[[-10  38 -22]
 [-20 -11   3]
 [ 20 -16   1]
 [-23  -1   2]
 [-13 -38   4]]
->
[[-10  38 -22]
 [-23  -1   2]
 [-20 -11   3]
 [ 20 -16   1]
 [-13 -38   4]]

[[-14   9]
 [-33  16]
 [ 22 -34]
 [-33  21]]
->
[[-33  21]
 [-33  16]
 [-14   9]
 [ 22 -34]]

[[ 25  15  11 -17 -25 -14 -15 -14  23   8  -1   5  -6  -7]
 [ 13  -2  11  22  14  -5   5   6  13 -21   3  33  21  -7]
 [-17   6  16   6  -9   1 -14  -2  -8 -10  36  15  -3  18]
 [ 26  -3 -27   9  17  11  10  23 -17  23  14   4  13  22]
 [  7  20  18  29 -24  -3  23  -7 -12  11   8  -5 -12  14]
 [ -1  28  18  -7  10  12  34 -19   3  11 -25  -1  18   5]]
->
[[ -1  28  18  -7  10  12  34 -19   3  11 -25  -1  18   5]
 [  7  20  18  29 -24  -3  23  -7 -12  11   8  -5 -12  14]
 [ 25  15  11 -17 -25 -14 -15 -14  23   8  -1   5  -6  -7]
 [-17   6  16   6  -9   1 -14  -2  -8 -10  36  15  -3  18]
 [ 13  -2  11  22  14  -5   5   6  13 -21   3  33  21  -7]
 [ 26  -3 -27   9  17  11  10  23 -17  23  14   4  13  22]]

[[ 21  27 -21  15 -12   9  10  -2]
 [ 19 -10  24 -26  -4 -33  15 -27]
 [  7 -32  33 -16   2 -22 -14 -17]
 [ 21  20 -29  14 -10  17  22 -19]
 [ 23  24  10  -3  18 -15   1 -22]
 [ -2   8 -23  32  24  -7   1 -10]
 [  2  22  28  33  30 -13 -28 -13]
 [-12 -25   4  29 -25 -25 -21  32]
 [-31 -20  -5  -8  -9  -3  28  -2]
 [  8   7  -7 -17  -9  13  33  24]]
->
[[ 21  27 -21  15 -12   9  10  -2]
 [ 23  24  10  -3  18 -15   1 -22]
 [  2  22  28  33  30 -13 -28 -13]
 [ 21  20 -29  14 -10  17  22 -19]
 [ -2   8 -23  32  24  -7   1 -10]
 [  8   7  -7 -17  -9  13  33  24]
 [ 19 -10  24 -26  -4 -33  15 -27]
 [-31 -20  -5  -8  -9  -3  28  -2]
 [-12 -25   4  29 -25 -25 -21  32]
 [  7 -32  33 -16   2 -22 -14 -17]]

[[  0   5   9   1  -3   8   6  10   1  11  -3   3  -2]
 [ 31  25   8  30  31  22  23 -18 -33  18 -32  28  31]
 [  3  10  15   5   0  13  10  15   0  17  -4   7   1]]
->
[[ 31  25   8  30  31  22  23 -18 -33  18 -32  28  31]
 [  3  10  15   5   0  13  10  15   0  17  -4   7   1]
 [  0   5   9   1  -3   8   6  10   1  11  -3   3  -2]]

[[24 10 12 15 17 14 18 18 24  8 22 16 21]
 [24  7  9 10 23 16 19 21 26 13 21 11 14]
 [19 16  2  4 25 17 25 21 26 14 27 10 11]
 [27  6 11 14 17 16 23 15 25 19 22  9 24]
 [22 18  4  9 19 11 22 22 25  7 33 12 15]]
->
[[22 18  4  9 19 11 22 22 25  7 33 12 15]
 [19 16  2  4 25 17 25 21 26 14 27 10 11]
 [24 10 12 15 17 14 18 18 24  8 22 16 21]
 [24  7  9 10 23 16 19 21 26 13 21 11 14]
 [27  6 11 14 17 16 23 15 25 19 22  9 24]]
---
[[-24  -8]
 [ 22 -33]
 [  8   0]
 [  9   8]]
->
[-8 22]

[[  2  37]
 [-10  19]
 [-19  -7]
 [ -5 -19]
 [  3  -5]]
->
[ 37 -10]

[[ -3  21  10  26]
 [-13 -13  13 -24]
 [ 30  33 -10   8]]
->
[26 13 33]

[[-36   9]
 [  1 -28]
 [-10  13]]
->
[9 1]

[[-39   7]
 [-34   3]]
->
[  7 -34]

[[  5 -20  -8  -3]
 [ 14 -30  -6 -10]
 [  8 -23  -4   4]]
->
[ -3  -6 -23]

[[ -2  24  -4   0]
 [-10 -39  -7  -1]]
->
[ 0 -7]

[[-33  22  30]
 [-11  28  32]
 [ 19  -2  -1]
 [ -8   7  13]]
->
[30 28 19]

[[ -2   2  22  21]
 [-11 -16   7   7]
 [-16 -30  20  22]
 [  5  -8  11  11]
 [  7  12 -32 -29]]
->
[ 21   7 -30   5]
